[ 41  52 -23 -58  40  16  31 -41 -88   3  37 -53  -5 -30  99 -41  20 -11
  -6  11  15 -17 -21  12] : K
[ 51  45   2 -98 -41   4  40 -26 -64   5  -5  33   7   0 102  13   1  58
  51  12 -19  47 -69 -23] : W
[ 20  10 -36 -11  80 -20  10  48  -8  14 -36 -37 -59  20  18  49 -38 -17
  12 -19  -4 -51 -12 -17] : E
[ -30   20  -19  -14  -79    9    7   30  -49  -33  -21   72   23  -23
   73    3   25   56   -3 -112    8   17  -39   24] : A
[ -30   20  -19  -14  -79    9    7   30  -51  -33  -21   72   23  -23
   73    3   25   56   -3 -112    8   17  -39   24] : X
[ 98  29 -14  19  54  10  44  41  74  -6 -22 -53  27 -17 -27  66 -21  -1
 -35  45   3  -2  -5  11] : T
[ 41  52 -23 -58  40  16  31 -41 -88   3  37 -53  -5 -30  99 -41  20 -11
  -6  11  15 -17 -21  11] : N
find: [ -30   20  -19  -14  -79    9    7   30  -49  -33  -21   72   23  -23
   73    3   25   56   -3 -112    8   17  -39   24]	A
find: [ 41  52 -23 -58  40  16  31 -41 -88   3  37 -53  -5 -30  99 -41  20 -11
  -6  11  15 -17 -21  11]	N

[ -3 -22   0  37 -20]  J
[ -3 -23 -12  37 -18]  Q
[ -7  -1  -3  56 -37]  V
[ 0 88  0 -2  0]  M
[  0  -5  -5   0 -36]  Z
[  0  23   0 -18   0]  Y
[ -7 -22   0  37 -20]  U
[ 0 51 30 16 45]  B
[  0   0  -8  44 -24]  H
[-15 102   2  -8 -58]  F
find: [  1  22   1 -18  -1]	Y
find: [-15 101   1  -8 -58]	F
find: [ 1 88  2 -1 -1]	M
find: [ -8 -21   1  36 -21]	U

[ 35  15  23 -71 -47  69 -22   6 -48] = L
[ -3 -45  23  24 -39 -34  18  33   0] = G
[ 21 -57  10  29  -1  73  26  22 -22] = D
[ 56 -36  -2   3 -53  54  -4  36 -22] = P
[ 11   9  24 -21 -47 105 -25  45 -27] = S
[ 35  15  23  98 -47  69 -22   6 -48] = R
find: [ 12  10  26 -20 -48 104 -25  45 -27]	S
find: [ 21 -57  10  29  -1  73  26  22 -22]	D

[-13 -39 -15  91  15  -7 -66  19  16  14 -44 -66 -78]  Fimo
[  5 -56   7  83   1  11 -50  22  52  10 -41 -69 -68]  viv
[-12 -47 -35 105   9 -13 -50   8  45  -7 -30 -87 -83]  Defo
[  0 -54  10  71  -9  25 -27  13  83  16 -26 -74 -60]  rur
[ 37  19  15 -52  -7 -13  21   9 -55 -39  13  63  54]  sigur
[ 14 -64  24  75  -4  23 -39  23  65  13 -38 -69 -59]  vugen
[-13 -39 -12  91  15  -7 -66  19  16  14 -44 -66 -78]  veru
find: [  0 -55  11  72  -8  24 -26  14  82  17 -25 -74 -59]	rur
find: [ 14 -62  24  75  -4  23 -41  23  64  14 -38 -71 -60]	vugen
find: [  5 -57   7  84   1  10 -51  22  52  10 -41 -70 -68]	viv
find: [-13 -39 -12  91  15  -7 -66  19  16  14 -44 -66 -78]	veru

[-50  66 -32  14] = vapu
[ -1  44 -32  13] = lisud
[  1  45 -32  13] = vezal
[ 10 -66 -32 -18] = nibe
[-112  -67  -32  -19] = zemul
[  6  67 -32 -18] = pavut
[ 41  44 -32  16] = saf
[ -3 -67 -32 -19] = lasel
[  1  45 -32  19] = Paz
[  7 -45 -32 -12] = napub
find: [  7 -45 -31 -12]	napub
find: [ 11 -65 -32 -18]	nibe
find: [ -2 -67 -31 -20]	lasel

[  3  19  31  13  13 -84 -17] : zufi
[  3  19  31  13   0 -13  31] : Roteb
[ 57  30  57 -85  15 -86  83] : Gemeg
[  3 -39  37 -17  44 -27  10] : givu
find: [ 57  29  54 -85  18 -85  82]	Gemeg
find: [  4  19  31  14   0 -13  30]	Roteb
find: [  3 -38  37 -16  45 -27  10]	givu

[  -5   -2  -74   10  -15   -4 -114  -30   -4   -6   11   -2  -60   -6
  -13   27  -11   30    4   41   -2    6    5    5  -12   61   -5    9
    2  -13]  Sot
[-5 -2 19 -6 -6 -4 23  1  3 -6  8 -2  0 -6  8  5  2 -2 -7  5 -2  6  5  0
 -6 -8 10  9  2  2]  vefa
[ -5  -2   4  10  -6  -7  50   1   3  -6  20  -6   0  -6   8  -3   9  -2
  -7   5  20  28   5   0 -12 -17  10   9   2   2]  sivav
[ -5  -2   4  11  -6 -23  41   1   3  -6  19  -2   0  -6  33  -5   5  -2
  -7   5  16   6  10   0 -12  -8  17   9   2   2]  kenak
[ -5  -2 -11  10  -6  -4 -11   1   3  -6  11  -2  -3  -6   8   5   2  -2
  -7   5  -2   6   5   0 -12  13  10   9   2   2]  sus
[ -5  -2 -74  10 -24  -4 -54 -20  -5  -6  11  -2 -54  -6   8   5   2  10
  -3  29  13   6   5   0 -30  43  10   9   2  -6]  Papev
find: [-5 -2 19 -6 -6 -4 23  1  2 -6  9 -2  1 -6  8  5  1 -1 -7  6 -3  5  5  0
 -6 -9 10 10  2  1]	vefa
find: [ -6  -2 -10  12  -7  -4 -12   1   3  -6  10   0  -3  -7   9   5   2  -1
  -7   6  -2   5   3  -3 -11  14  10   9   2   3]	sus

[ -7   9   2 -21  -7  28  -8 -36] -> fal
[ 89   2  55  50 -47 -62  69 109] -> vol
[-44  28 -52  12  27  -3 -47  -7] -> zuba
find: [-44  28 -52  10  26  -2 -47  -7]	zuba
find: [ -7   8   2 -21  -7  28  -9 -36]	fal
find: [ 89   2  54  50 -47 -62  70 109]	vol

[-39 -57 -50   2   2 -32 -57 -60 -50 -40 -77 -21 -31 -15 -22 -39 -29  -9
 -42 -55 -53 -73] : gov
[-39 -57 -50   2 -54 -32 -57 -60 -50 -40 -82 -21 -31 -15 -22 -39 -29  -9
 -42 -55 -53 -73] : suvu
[-39 -57 -50   2   2 -32 -57 -60 -50 -40 -82 -21 -31 -15 -22 -39 -29  -9
 -42 -55 -53 -73] : bidub
find: [-39 -57 -50   3 -54 -32 -58 -61 -50 -40 -82 -21 -31 -15 -23 -38 -29  -9
 -42 -56 -52 -73]	suvu
find: [-39 -57 -50   2   2 -32 -57 -60 -50 -40 -82 -21 -31 -15 -22 -39 -29  -9
 -42 -55 -53 -73]	bidub
find: [-39 -57 -50   2   2 -32 -57 -60 -50 -40 -77 -21 -31 -15 -22 -39 -29  -9
 -42 -55 -53 -73]	gov

[-27  -3  -9  52  14 -55 -44 -15   4  26 -62 -16  31  16 -35 -10  -1 -24
   4   8  25  26  -7  37  21  -1  63 -15  61  20  23  34  -5 -47 -14 -55
  -7  11 -59 -12  30 -31 -37 -18 -31  42 -14 -71  22  -2 -26]  sipo
[-41  53  -7 -70 -45  49  -5   9 -33  -7  50  10  50 -15  -7   3  42  33
 -16 -72 -42  -5 -13  40 109 -15  27  27  18 -12 -55 -58  39  32 -39  18
   8 -89 -10   8  -6 -42 -10  -8 -48  88  34  31 -27 -13 -16]  Nobi
[  64  -13  -24   60   54 -102   -2   30   31   12    9  -23  -24    1
   34   47    9   -3   -7    2   34  -14    6   59    4    0   34  -10
   16   27   18    9   60   22   23   18    5   14    7  -12   38   14
   -3   11  -21  -35  -11  -45  -19  -35  -26]  ruru
[-27  -3  -9  52  14 -55 -44 -15   4  26 -62 -12  31  16 -35 -10  -1 -24
   4   8  25  26  -7  -8  21  38  63 -15  61  20  23  34  -5 -47 -14 -55
  -7  11 -59 -12  17 -31 -37 -18 -31  42 -14 -71  22  -2 -26]  sal
[-12   5  12   4 -19  40 -24  20 -12 -91   8 -19 -31   4  33 -18  36  30
  14 -27  -2 -71  -3 -34  -2 -28  -7   2  30 -43 -39  -5 -83  60 -49 -21
 -13 -13  29  -9 -29 -27 -34  21  61  27 -20  21  17  28 -28]  laf
[-29  -2  37  19   3  33  21 -43 -37  36  -9  24  -7 -13   6  -5 -49  -1
 -16   4  -1  64  19 -32 -32  24  -4  15 -55   9 -21  17 -34  -2  18  15
  47 -18  -7 -10  -4   3  -4  30  25 -41 -24  10 -22 -23  39]  reve
find: [  64  -14  -24   60   55 -104   -2   30   30   12    9  -23  -24    1
   35   47    8   -4   -7    2   34  -13    6   59    4   -1   33  -11
   16   28   17    8   60   22   22   18    5   13    6  -13   38   14
   -2   11  -21  -35  -10  -45  -19  -36  -25]	ruru
find: [-27  -3 -10  52  14 -55 -44 -14   3  26 -61 -12  32  16 -36  -9   0 -24
   3   8  24  25  -6  -7  21  38  64 -14  62  19  23  34  -5 -47 -14 -56
  -5  12 -59 -11  17 -31 -37 -18 -29  41 -15 -71  22  -2 -25]	sal
find: [-12   5  12   4 -20  40 -24  20 -12 -91   9 -19 -31   4  32 -18  35  30
  14 -27  -2 -72  -3 -35  -2 -28  -8   2  30 -44 -40  -5 -84  60 -49 -21
 -13 -13  29  -9 -29 -27 -34  20  61  27 -19  21  17  28 -28]	laf
find: [-29  -2  40  18   4  31  21 -45 -36  36  -9  23  -6 -12   4  -6 -48  -2
 -15   6   1  62  20 -30 -33  25  -3  13 -54   5 -17  18 -34  -3  20  13
  45 -18 -10  -8  -5   1  -6  32  23 -41 -25  10 -23 -24  38]	reve
find: [-27  -2  -9  53  14 -56 -45 -15   4  26 -62 -15  32  16 -35 -11  -1 -24
   3   8  26  26  -7  36  21  -1  64 -13  60  20  22  34  -5 -47 -14 -54
  -7  12 -59 -11  31 -31 -37 -18 -30  42 -14 -72  21  -3 -26]	sipo

[-73  57  65  23] = pumo
[ 25 -46 -22 -51] = zivo
[ 25 -46 -53 -51] = dag
[ 74 -24 -42 -10] = Sero
[-81  59  81 -17] = Furi
[-74  31  70   4] = dol
[ 55 -56 -66 -72] = nuka
[-63  67  66  61] = duli
[ 74 -70 -72 -21] = nadu
[ 64 -70 -62 -25] = vum
[ 65 -20 -32 -17] = Fogu
find: [-74  29  71   5]	dol
find: [ 64 -70 -62 -25]	vum
find: [-63  67  66  60]	duli
find: [ 25 -46 -22 -51]	zivo

[ 76  53  93  43  75  65  86 -61  83  49]  tet
[-29 -25 -24  -4  -7  16 -38  37  10  32]  lage
[ 76  53  93  43  75  64  86 -61  83  49]  nifu
[-29 -25 -24  -4  -7  16 -38  75 -17  -7]  Zim
[-29 -28 -24  -4  -7  16 -38  75 -17  -7]  vutur
find: [-29 -25 -24  -4  -7  16 -38  38  10  31]	lage
find: [ 76  53  93  43  75  64  86 -61  83  49]	nifu
find: [ 76  53  93  43  75  65  86 -61  83  49]	tet
find: [-29 -29 -25  -3  -7  17 -38  75 -17  -7]	vutur

[  19   97   88 -110]  Zifig
[   7   92   90 -110]  Tev
[ -31  101   85 -110]  nelot
[ -31  101   81 -110]  mino
[ -36  104   85 -110]  zof
[ -57  101   82 -110]  zuko
[  -2   92   85 -110]  Zalir
[ -34  106   74 -110]  Gud
find: [ -36  104   85 -109]	zof
find: [  19   97   88 -110]	Zifig
find: [   8   92   89 -110]	Tev
find: [  -1   92   84 -112]	Zalir

[ 61  72  73  35 108  75  69  44 112  63  52  75] -> bavup
[ 0 24 20 -2 50 37 11 33 61 33 21 36] -> panug
[19 43 32  3 78 48 33 36 88 35 24 47] -> tal
find: [ 60  73  73  36 108  75  69  45 111  61  51  76]	bavup
find: [19 42 31  2 80 47 33 37 88 35 26 47]	tal
find: [ 0 24 20 -2 50 37 10 33 62 33 22 36]	panug

[-47  48 -95 -92 -84  76 -79  85  78] = san
[-32  89 -22 -73  -5  91  13  54  34] = zazos
[-65  82  -9 -32   7 -31  -5 -50  78] = Sapub
[-32  89 -22 -73  -5  91  13 -41 -12] = nudi
[ 59 -69  65  70  62 -32  56   4 -70] = sape
find: [-32  88 -22 -73  -6  91  12 -41 -12]	nudi
find: [ 60 -70  65  70  62 -31  55   4 -70]	sape
find: [-66  83 -10 -33   6 -33  -7 -51  78]	Sapub

[ 83 -51  80 -32 -47 -81] = Vor
[-59 -41 -70 -10   0  -4] = momu
[-15 -72  72  29  26 -14] = Pepa
[ -7 -72 -52  36  14  76] = kefuz
[ 55  12 -22 -11  41 -40] = puzog
[  2 -55 -40  64   1 -30] = bevo
[-25  78  51  78  -4   5] = Gegu
[-32 -32  17 -46 -28 -15] = fov
[-72  18 -61  -9  34   6] = Repi
[-42  72 -40   8 -64  46] = nul
find: [ -7 -72 -51  36  15  75]	kefuz
find: [-42  73 -39   7 -66  47]	nul
find: [ 83 -50  80 -33 -47 -80]	Vor
find: [-24  78  51  79  -4   7]	Gegu
find: [-73  18 -61  -8  35   7]	Repi

[ -29   94   90 -106] : nar
[-90 -14 -55 101] : duzit
[-103 -104   84   73] : rapu
[-53 103  22 -83] : gomo
[ 27 -88 108 -31] : pozo
[ 83 -43  18  44] : tebal
find: [ 82 -43  17  44]	tebal
find: [ -29   94   91 -106]	nar

[ 13  28 -19  -6] = Zur
[ 40 -33  32   8] = Dena
[-23 -85 -71 -12] = mefi
[ 13  -9 -40 -70] = Dezo
[ 20  42  -6 -17] = vema
[ -2  10 -57  -4] = samu
[ 21  -9 -87   4] = Vef
find: [ -2  11 -56  -4]	samu
find: [ 20  43  -6 -17]	vema
find: [ 41 -32  32   8]	Dena
find: [ 21  -9 -87   3]	Vef

[-28  98  26  85 -53 -88  -4]  mevib
[-65  82 -77  41  35  47 -66]  livig
[-52  67 -79  16  52 -33 -96]  redun
[ 96  81 -70 -45 -90 -76  54]  bere
[-25 -38 -88 -50 -63 -29 -85]  nuv
[-25 -38 -88 -50 -63 103 -85]  pob
[  78  -70   82   27  -16 -113  -79]  nideb
[110  53 -48 -59 -23 -27 -31]  zuk
[  50  -39   85   50 -112   36   89]  Zurok
find: [-53  66 -79  17  52 -34 -96]	redun
find: [  78  -69   81   27  -17 -115  -80]	nideb
find: [  51  -38   85   50 -111   36   91]	Zurok
find: [-65  83 -78  42  35  47 -66]	livig
find: [ 96  82 -69 -45 -90 -75  53]	bere

[ 82  18 -11  69   9 -72]  zanu
[ -6 -65  -5  -5  81  23]  Zomi
[ -2  70  74 -41 -32  15]  kitu
[-40  50  57 -53 -23  48]  Leg
[-58 -58 -93  14 -12  29]  rof
[-12  60  24 -13 -74   8]  mapo
[-15 -50   4 -16  57  14]  dirin
[ -7 -35 -40   7  -2   6]  zed
[-12 -49  18 -31  62  40]  Fopa
[-33  43  46 -63 -38  53]  Tef
[-57  41  42 -57 -33  63]  gipi
find: [-40  50  58 -53 -23  48]	Leg
find: [-13 -49  18 -32  62  40]	Fopa
find: [ -5 -64  -5  -5  81  23]	Zomi
find: [ -2  71  75 -41 -33  16]	kitu
find: [ 81  17 -11  69   9 -72]	zanu

[  9  -9 -11   7 -36 -30 -14 -52 -19 -10 -25 -27  26  16  15 -27   0  11
  14  -7 -29  29  -9 -10] -> leted
[ 18  -9 -11   7 -36 -30 -14  13  -1 -10 -11 -27 -48  16  15 -27  76 -47
  14  29 -26 -25  -9 -10] -> razug
[-43  -9  13   7  18   7 -14 -34 -19 -10 -25  18  27  16  15  10 -90  30
  14 -19  -6  29   6   1] -> mas
[ 15  -9 -11   7 -15 -30 -14  45   6 -10  11 -27 -48  16  15 -27  39 -32
  10  21  15 -23  -9 -10] -> Beb
find: [ 14  -9 -11   7 -15 -32 -16  44   6 -11  12 -25 -48  15  15 -27  40 -32
  11  21  14 -22  -8  -9]	Beb
find: [  9 -11 -11   7 -36 -30 -13 -51 -19 -11 -25 -27  26  17  15 -27   0  12
  16  -5 -30  29 -10 -10]	leted
find: [-43 -10  12   7  19   7 -14 -34 -17 -10 -25  18  27  15  15  12 -90  27
  14 -19  -6  29   6   1]	mas

[  5 -17  -1 -17 -17  17  22]  Durap
[ 13  10   1 -13 -13  -7  -3]  Zere
[-9  1 16 -3  2 29 22]  ragan
[ -9   1  16  -3   2  29 -14]  dak
[-18   7   3  26  16 -20 -12]  Bofo
[-18 -19  21 -28   3  52  -3]  duza
find: [-9  0 18 -3  2 30 22]	ragan
find: [-10   1  16  -3   2  29 -14]	dak
find: [-18   7   3  26  17 -19 -12]	Bofo

